Below are the code and all the weights of a small trained network. Each question names an input and a class and asks about switching units off, where a switched-off unit gives its printed mean instead of its output.

import numpy as np


def w(rows, s, z=0):
    codes = np.array(rows[::2]) - 128.0
    scale = np.full(codes.shape[1], s)
    scale[-1] = z or s
    return codes * scale


def norm(h):
    return h / np.sqrt((h * h).mean(-1, keepdims=True) + 1e-5)


def f(y):
    return y / 2 * (1 + np.tanh(0.7978845608 * (y + 0.044715 * y**3)))


def log_softmax(a):
    a = a - a.max(-1, keepdims=True)
    return a - np.log(np.exp(a).sum(-1, keepdims=True))


def net(x, mask):
    res = np.array(x, float).reshape(1, 4) / 4 @ E
    u = 0
    for l in range(2):
        y = f(norm(res) @ A[l][:, :-1].T + A[l][:, -1])
        res = res + np.where(mask[u : u + 11], y, B[l][:, -1]) @ B[l][:, :-1]
        u += 11
    return log_softmax(norm(res)[-1] @ U[:, :-1].T + U[:, -1])


A, B = {}, {}
E = w([
[100,48,175,134,174,41,179,143,151],'x0',
[142,112,190,253,174,185,124,196,52],'x1',
[100,180,158,118,74,146,126,214,184],'x2',
[138,173,200,116,38,71,161,100,30],'x3',
],0.0029)
A[0] = w([
[79,60,174,138,178,51,191,146,158,113],'0.n0',
[173,254,108,105,161,162,48,98,77,132],'0.n1',
[198,150,154,106,160,105,98,150,139,80],'0.n2',
[161,180,90,95,118,232,94,119,94,80],'0.n3',
[108,150,127,41,151,132,154,99,207,86],'0.n4',
[173,158,119,74,131,205,61,124,87,1],'0.n5',
[72,180,165,137,63,163,161,206,204,102],'0.n6',
[127,85,104,115,181,166,90,42,61,44],'0.n7',
[195,164,115,190,190,117,130,219,72,209],'0.n8',
[122,146,122,104,115,120,131,64,173,88],'0.n9',
[166,177,112,98,50,98,214,85,119,130],'0.n10',
],0.0045,0.0023)
B[0] = w([
[72,160,172,194,55,80,119,76,194,223],'0.n0',
[73,106,175,139,124,44,171,123,147,234],'0.n1',
[145,106,125,149,121,134,133,134,135,108],'0.n2',
[69,119,189,178,127,44,134,97,184,204],'0.n3',
[174,145,122,124,120,130,33,88,77,193],'0.n4',
[131,105,172,204,95,79,143,98,242,145],'0.n5',
[89,3,91,136,86,214,123,99,80,220],'0.n6',
[112,91,94,168,63,175,172,147,119,179],'0.n7',
[114,160,120,75,137,116,78,82,89,254],'0.n8',
[170,108,136,158,154,173,72,116,86,154],'0.n9',
[135,139,130,78,168,158,125,145,102,223],'0.n10',
],0.005,0.0025)
A[1] = w([
[118,111,51,164,189,152,100,157,245,78],'1.n0',
[165,214,98,97,33,182,110,90,117,244],'1.n1',
[162,119,74,211,185,159,69,160,214,181],'1.n2',
[87,86,148,187,198,154,158,188,85,1],'1.n3',
[139,127,57,108,240,141,138,166,200,24],'1.n4',
[61,150,127,92,177,93,46,70,130,255],'1.n5',
[128,145,217,253,217,171,107,207,86,65],'1.n6',
[126,189,148,210,28,107,134,73,226,167],'1.n7',
[156,97,44,37,76,53,127,130,182,15],'1.n8',
[44,135,149,222,97,100,203,150,43,167],'1.n9',
[201,68,37,195,140,80,243,38,93,128],'1.n10',
],0.0041,0.0014)
B[1] = w([
[141,142,204,82,36,102,232,104,66,190],'1.n0',
[143,99,142,207,182,113,194,142,174,190],'1.n1',
[118,172,189,106,136,105,213,167,46,196],'1.n2',
[183,97,109,91,87,138,80,91,133,147],'1.n3',
[125,185,198,31,94,76,178,110,63,134],'1.n4',
[159,173,142,157,219,150,64,220,78,240],'1.n5',
[180,168,45,126,70,90,65,15,253,201],'1.n6',
[103,62,56,203,208,38,153,172,118,225],'1.n7',
[156,179,99,170,45,196,104,30,234,161],'1.n8',
[162,143,94,53,159,170,156,134,192,252],'1.n9',
[43,103,116,146,39,233,128,248,178,187],'1.n10',
],0.0042,0.0034)
U = w([
[81,151,131,231,135,19,144,98,210,254],'0',
[255,211,95,103,136,172,9,52,159,208],'1',
[166,203,209,42,114,121,234,148,36,167],'2',
[83,32,69,156,23,243,143,156,142,3],'3',
[146,90,103,146,243,141,88,253,48,35],'4',
],0.0093,0.00074)

Each question gives the input, the list of numbers given to net, and the class t.
The units are the neurons (one row each of A and B). Each row of codes is followed by its name. A weight is (code - 128) times the scale printed after its matrix; where a second scale follows, it is the last column's (A, B and U).
mask holds one flag per neuron, layer by layer. A switched-off neuron (its flag False) gives its mean, the last column of its row in B, instead of its output. The means were averaged over made-up inputs and are rounded, as every weight is.
A unit's drop is (log p(t) with every unit on - log p(t) with that unit switched off) / (log p(t) with every unit on - log p(t) with every unit switched off).
The circuit of an input: a set's keep is (log p(t) with only the set's units on - log p(t) with every unit switched off) / (log p(t) with every unit on - log p(t) with every unit switched off). Starting from the 12 units with the biggest drops (on a tie, the unit counted first), units are removed one at a time, each time the one whose removal leaves the highest keep (on an exact tie, the one counted first), for as long as the keep stays at least 0.8.
circuit, biggest first: the units of the circuit, biggest drop first
most important unit: the unit with the biggest drop
top k neurons: the k neurons with the biggest drops, biggest first
top k neurons in layer l: the k neurons of layer l with the biggest drops, biggest first
input [-5,-5,-8,-4], class 3: circuit, biggest first	[1.n10 0.n7]
input [-8,4,-6,-5], class 0: most important unit	0.n3
input [-5,-5,-5,-2], class 0: circuit, biggest first	[0.n3 0.n1]
input [3,-6,-8,6], class 3: top 4 neurons	[1.n10 0.n8 0.n7 1.n2]
input [-4,3,-7,5], class 3: circuit, biggest first	[0.n7 1.n10]
input [-1,1,-8,-6], class 3: top 2 neurons	[0.n7 1.n10]
input [-4,-6,1,-8], class 2: top 2 neurons	[1.n0 1.n2]
input [6,6,2,-7], class 2: top 2 neurons in layer 0	[0.n3 0.n1]
input [0,-8,-4,7], class 1: top 3 neurons	[1.n8 1.n2 1.n0]
input [-4,-4,3,1], class 0: top 4 neurons in layer 0	[0.n3 0.n5 0.n8 0.n1]
input [4,-5,-1,5], class 1: top 2 neurons in layer 0	[0.n10 0.n1]
input [-8,7,8,-6], class 0: top 2 neurons	[0.n3 1.n6]
input [-6,-7,-8,-6], class 3: top 4 neurons in layer 1	[1.n10 1.n6 1.n0 1.n9]
input [-6,8,-1,-6], class 1: circuit, biggest first	[1.n6]
input [4,-4,-7,-5], class 3: circuit, biggest first	[1.n10 0.n7]
input [2,2,-7,-5], class 3: top 2 neurons	[1.n10 0.n7]
input [-5,-5,-8,-8], class 2: top 2 neurons in layer 0	[0.n6 0.n0]
input [7,8,0,-6], class 1: top 2 neurons in layer 1	[1.n6 1.n3]
input [-7,-7,4,0], class 0: top 3 neurons in layer 1	[1.n1 1.n7 1.n9]
input [0,-1,7,4], class 3: circuit, biggest first	[0.n6]
